[64 82 86 85 119]
[113 134 104 91 96]
[109 47 85 132 118]
->
[134 104]
[47 85]

[52 60 49 54]
[88 113 157 65]
[103 128 86 55]
[160 85 75 157]
[140 76 90 105]
->
[113 157]
[128 86]

[111 84 129]
[94 87 48]
[96 82 49]
[86 115 65]
->
[87 48]
[82 49]

[114 100 109 66 101]
[143 100 107 140 87]
[153 104 92 91 89]
->
[100 107]
[104 92]

[76 139 148]
[108 92 125]
[64 147 127]
[137 141 88]
->
[92 125]
[147 127]

[138 156 96 141 113]
[98 108 93 98 103]
[100 103 104 98 95]
[106 104 100 99 97]
[95 101 105 100 100]
->
[108 93]
[103 104]
---
[90 79 67 60 40 42 51 56 50 56 60 61 59 74 64 72]
[117 120 106 89 76 64 56 40 43 54 56 50 54 62 61 58]
[79 61 59 40 47 57 59 50 56 61 61 60 70 65 75 69]
[112 89 76 61 62 36 42 54 56 50 55 60 61 61 72 64]
[41 43 50 56 53 48 65 61 60 71 64 73 73 64 58 70]
[60 40 41 54 56 55 57 60 61 59 71 64 76 69 66 62]
->
[64 72 90 79 67 60 40 42 51 56 50 56 60 61 59 74]
[61 58 117 120 106 89 76 64 56 40 43 54 56 50 54 62]
[75 69 79 61 59 40 47 57 59 50 56 61 61 60 70 65]
[72 64 112 89 76 61 62 36 42 54 56 50 55 60 61 61]
[58 70 41 43 50 56 53 48 65 61 60 71 64 73 73 64]
[66 62 60 40 41 54 56 55 57 60 61 59 71 64 76 69]

[118 105 103 107 114 110]
[128 94 75 99 128 130]
[92 128 136 124 99 107]
[71 115 152 84 102 67]
[126 87 79 76 146 130]
[101 113 114 116 97 100]
[96 112 106 125 80 99]
[111 112 111 115 105 106]
[86 110 105 123 70 89]
[133 86 53 115 103 136]
[97 104 104 105 95 98]
->
[114 110 118 105 103 107]
[128 130 128 94 75 99]
[99 107 92 128 136 124]
[102 67 71 115 152 84]
[146 130 126 87 79 76]
[97 100 101 113 114 116]
[80 99 96 112 106 125]
[105 106 111 112 111 115]
[70 89 86 110 105 123]
[103 136 133 86 53 115]
[95 98 97 104 104 105]

[114 117 123 100 137 82]
[131 42 47 69 67 56]
[123 115 98 100 95 109]
[131 48 47 71 63 56]
[130 36 131 142 61 145]
[104 109 116 104 158 73]
[91 114 64 127 107 144]
[127 45 45 69 72 59]
[105 88 102 100 157 67]
->
[137 82 114 117 123 100]
[67 56 131 42 47 69]
[95 109 123 115 98 100]
[63 56 131 48 47 71]
[61 145 130 36 131 142]
[158 73 104 109 116 104]
[107 144 91 114 64 127]
[72 59 127 45 45 69]
[157 67 105 88 102 100]

[126 141 88 92 97]
[106 110 52 88 98]
[85 71 154 130 111]
[84 69 152 130 111]
[121 132 133 104 99]
[127 141 93 94 98]
[83 68 103 119 109]
[88 76 162 131 110]
[106 110 52 88 98]
[81 65 133 125 110]
[110 115 146 109 100]
[82 67 147 128 110]
->
[92 97 126 141 88]
[88 98 106 110 52]
[130 111 85 71 154]
[130 111 84 69 152]
[104 99 121 132 133]
[94 98 127 141 93]
[119 109 83 68 103]
[131 110 88 76 162]
[88 98 106 110 52]
[125 110 81 65 133]
[109 100 110 115 146]
[128 110 82 67 147]

[129 103 72 75 110 130 114 89 79 71 98 125 124]
[135 111 77 70 77 110 137 102 131 103 73 66 82]
[113 55 121 128 69 100 139 48 69 83 119 87 75]
[69 52 75 118 139 136 115 95 72 60 63 98 137]
[130 123 111 96 82 72 66 158 68 76 85 100 113]
[79 97 116 126 119 101 81 111 75 82 102 120 126]
[136 69 69 130 136 69 67 101 132 113 65 67 137]
->
[125 124 129 103 72 75 110 130 114 89 79 71 98]
[66 82 135 111 77 70 77 110 137 102 131 103 73]
[87 75 113 55 121 128 69 100 139 48 69 83 119]
[98 137 69 52 75 118 139 136 115 95 72 60 63]
[100 113 130 123 111 96 82 72 66 158 68 76 85]
[120 126 79 97 116 126 119 101 81 111 75 82 102]
[67 137 136 69 69 130 136 69 67 101 132 113 65]

[100 137 145 131 150]
[95 121 113 125 108]
[103 111 124 114 114]
[99 132 140 133 140]
[138 104 96 114 98]
[153 102 97 117 95]
[144 105 95 118 97]
[100 116 95 117 95]
->
[131 150 100 137 145]
[125 108 95 121 113]
[114 114 103 111 124]
[133 140 99 132 140]
[114 98 138 104 96]
[117 95 153 102 97]
[118 97 144 105 95]
[117 95 100 116 95]

[120 112 118 112 61 104 76 105 105 118 97 117 106 85 136]
[102 99 99 99 91 49 140 96 96 104 112 132 100 42 104]
[107 111 100 107 108 93 81 103 105 112 91 104 106 77 92]
[135 136 138 143 114 73 100 136 136 154 42 101 138 67 84]
[107 108 101 105 129 95 110 101 102 111 96 106 103 53 75]
->
[85 136 120 112 118 112 61 104 76 105 105 118 97 117 106]
[42 104 102 99 99 99 91 49 140 96 96 104 112 132 100]
[77 92 107 111 100 107 108 93 81 103 105 112 91 104 106]
[67 84 135 136 138 143 114 73 100 136 136 154 42 101 138]
[53 75 107 108 101 105 129 95 110 101 102 111 96 106 103]
---
[136 48 129 116 116]
[124 40 94 115 131]
[75 94 36 97 125]
[108 134 153 95 65]
[138 61 147 114 103]
->
[48 129]
[40 94]

[101 85 99 111 81]
[99 92 90 148 99]
[100 110 112 116 112]
->
[85 99]
[92 90]

[132 149 73]
[91 106 91]
[94 92 105]
[95 118 74]
[78 91 140]
->
[149 73]
[106 91]

[59 89 51 110]
[75 122 72 82]
->
[89 51]
[122 72]

[95 52 57 129 126]
[100 122 103 108 127]
[119 101 76 122 120]
[99 124 138 73 75]
[89 158 163 68 102]
->
[52 57]
[122 103]

[150 109 110 88]
[72 112 110 146]
[72 123 110 162]
[159 109 110 125]
[72 109 110 125]
->
[109 110]
[112 110]
---
[113 89 136 125 119 79 103 104 110 116 121 113 110 149]
[54 81 121 105 106 103 97 121 89 138 121 110 156 89]
[56 81 78 76 106 102 55 104 126 125 77 125 62 67]
[87 85 102 100 129 121 95 76 77 94 74 138 136 120]
[83 90 100 99 59 111 73 70 131 63 85 63 111 103]
[138 88 118 98 54 106 115 95 121 126 99 125 58 85]
->
[138 88 118 98 54 106 115 95 121 126 99 125 58 85]
[113 89 136 125 119 79 103 104 110 116 121 113 110 149]
[54 81 121 105 106 103 97 121 89 138 121 110 156 89]
[56 81 78 76 106 102 55 104 126 125 77 125 62 67]
[87 85 102 100 129 121 95 76 77 94 74 138 136 120]
[83 90 100 99 59 111 73 70 131 63 85 63 111 103]

[57 86]
[40 106]
[55 149]
[37 110]
[148 101]
[151 130]
[60 70]
[153 116]
[151 159]
[59 98]
[36 83]
->
[36 83]
[57 86]
[40 106]
[55 149]
[37 110]
[148 101]
[151 130]
[60 70]
[153 116]
[151 159]
[59 98]

[99 126 127 117 101 97]
[100 78 119 124 101 108]
[101 78 102 121 100 108]
[100 152 125 93 101 86]
[100 148 128 105 101 90]
[102 43 103 120 100 114]
[102 122 102 64 100 87]
[102 36 107 122 101 116]
[101 80 101 120 100 108]
->
[101 80 101 120 100 108]
[99 126 127 117 101 97]
[100 78 119 124 101 108]
[101 78 102 121 100 108]
[100 152 125 93 101 86]
[100 148 128 105 101 90]
[102 43 103 120 100 114]
[102 122 102 64 100 87]
[102 36 107 122 101 116]

[123 109 74 90 104 92 130 109 79 109 104 105]
[107 101 87 154 110 104 83 127 82 88 86 113]
[95 87 83 135 97 104 71 111 112 99 96 84]
->
[95 87 83 135 97 104 71 111 112 99 96 84]
[123 109 74 90 104 92 130 109 79 109 104 105]
[107 101 87 154 110 104 83 127 82 88 86 113]

[116 119 88 108 126 115 96 111 95 103 81 121 106 123 119 102]
[124 87 75 84 107 121 81 102 107 54 82 112 90 134 97 90]
[116 75 75 72 89 122 84 96 110 38 87 100 83 135 86 85]
[114 120 90 109 125 114 97 111 94 106 82 120 107 122 120 103]
[103 125 98 113 118 114 105 108 88 124 90 109 109 121 120 105]
[115 71 75 72 86 121 84 95 112 36 88 97 81 132 83 83]
->
[115 71 75 72 86 121 84 95 112 36 88 97 81 132 83 83]
[116 119 88 108 126 115 96 111 95 103 81 121 106 123 119 102]
[124 87 75 84 107 121 81 102 107 54 82 112 90 134 97 90]
[116 75 75 72 89 122 84 96 110 38 87 100 83 135 86 85]
[114 120 90 109 125 114 97 111 94 106 82 120 107 122 120 103]
[103 125 98 113 118 114 105 108 88 124 90 109 109 121 120 105]

[118 115 84 149]
[100 142 67 127]
[52 150 44 104]
[132 127 50 135]
[140 136 106 84]
[111 163 42 156]
[106 115 98 148]
[84 113 111 73]
[45 137 117 92]
[81 104 43 150]
[110 148 70 130]
->
[110 148 70 130]
[118 115 84 149]
[100 142 67 127]
[52 150 44 104]
[132 127 50 135]
[140 136 106 84]
[111 163 42 156]
[106 115 98 148]
[84 113 111 73]
[45 137 117 92]
[81 104 43 150]

[112 55 52 114 114 133 60 113 54]
[74 50 64 64 93 130 51 97 56]
[107 133 140 85 107 99 144 89 146]
[113 132 149 93 120 102 149 88 146]
->
[113 132 149 93 120 102 149 88 146]
[112 55 52 114 114 133 60 113 54]
[74 50 64 64 93 130 51 97 56]
[107 133 140 85 107 99 144 89 146]
